Here is a tiny trained network, its code and every weight. The questions are about switching its units off for an input and a class, where a switched-off unit gives its printed mean instead of its output.

import numpy as np


def w(rows, s, z=0):
    codes = np.array(rows[::2]) - 128.0
    scale = np.full(codes.shape[1], s)
    scale[-1] = z or s
    return codes * scale


def f(y):
    return y / 2 * (1 + np.tanh(0.7978845608 * (y + 0.044715 * y**3)))


def log_softmax(a):
    a = a - a.max(-1, keepdims=True)
    return a - np.log(np.exp(a).sum(-1, keepdims=True))


def net(x, mask):
    res = np.array(x, float).reshape(1, 2) / 4 @ E
    y = f(res @ A[0][:, :-1].T + A[0][:, -1])
    res = res + np.where(mask, y, B[0][:, -1]) @ B[0][:, :-1]
    return log_softmax(res[-1] @ U[:, :-1].T + U[:, -1])


A, B = {}, {}
E = w([
[188,92,158,225,249],'x0',
[202,136,101,61,187],'x1',
],0.014)
A[0] = w([
[86,131,145,200,94,3],'N0',
[113,163,160,84,85,64],'N1',
[135,189,140,176,159,59],'N2',
[157,70,153,189,163,67],'N3',
[204,185,139,84,182,175],'N4',
[94,169,160,251,100,211],'N5',
],0.013,0.0057)
B[0] = w([
[252,100,38,81,92,181],'N0',
[55,201,73,84,220,204],'N1',
[145,161,70,141,46,160],'N2',
[130,248,135,62,99,226],'N3',
[47,68,74,65,179,237],'N4',
[57,75,109,60,203,252],'N5',
],0.018,0.012)
U = w([
[133,252,60,129,130,140],'0',
[136,36,93,73,151,64],'1',
[76,91,184,115,169,254],'2',
[122,160,154,166,132,79],'3',
[172,154,190,147,93,84],'4',
[189,152,219,129,79,90],'5',
],0.012,0.011)

Each question gives the input, the list of numbers given to net, and the class t.
The units are the neurons (one row each of A and B). Each row of codes is followed by its name. A weight is (code - 128) times the scale printed after its matrix; where a second scale follows, it is the last column's (A, B and U).
mask holds one flag per neuron, in row order. A switched-off neuron (its flag False) gives its mean, the last column of its row in B, instead of its output. The means were averaged over made-up inputs and are rounded, as every weight is.
A unit's drop is (log p(t) with every unit on - log p(t) with that unit switched off) / (log p(t) with every unit on - log p(t) with every unit switched off).
The circuit of an input: a set's keep is (log p(t) with only the set's units on - log p(t) with every unit switched off) / (log p(t) with every unit on - log p(t) with every unit switched off). Starting from all 6 units, units are removed one at a time, each time the one whose removal leaves the highest keep (on an exact tie, the one counted first), for as long as the keep stays at least 0.8.
circuit, biggest first: the units of the circuit, biggest drop first
unit that matters most: the unit with the biggest drop
top k neurons: the k neurons with the biggest drops, biggest first
drop of u: that unit's drop, to one decimal
input [0,-6], class 1: unit that matters most -> N0
input [1,3], class 2: top 3 neurons -> N0; N5; N2
input [4,-5], class 1: top 3 neurons -> N5; N0; N1
input [3,-6], class 1: top 2 neurons -> N5; N0
input [7,-7], class 0: top 3 neurons -> N3; N4; N2
input [4,1], class 0: top 3 neurons -> N3; N5; N2
input [6,-6], class 0: top 2 neurons -> N3; N4
input [7,7], class 0: top 2 neurons -> N3; N5
input [-3,0], class 2: top 3 neurons -> N3; N0; N2
input [-2,-2], class 2: top 4 neurons -> N3; N0; N2; N4
input [0,-2], class 2: circuit, biggest first -> N0; N4; N3
input [6,6], class 0: top 3 neurons -> N3; N5; N2
input [3,0], class 2: top 2 neurons -> N0; N1
input [-3,1], class 2: top 3 neurons -> N3; N0; N2
input [-5,-7], class 1: drop of N0 -> 0.8
input [6,5], class 0: drop of N3 -> 2.8
input [0,-5], class 1: drop of N0 -> 0.4
input [-1,2], class 2: drop of N3 -> 0.6
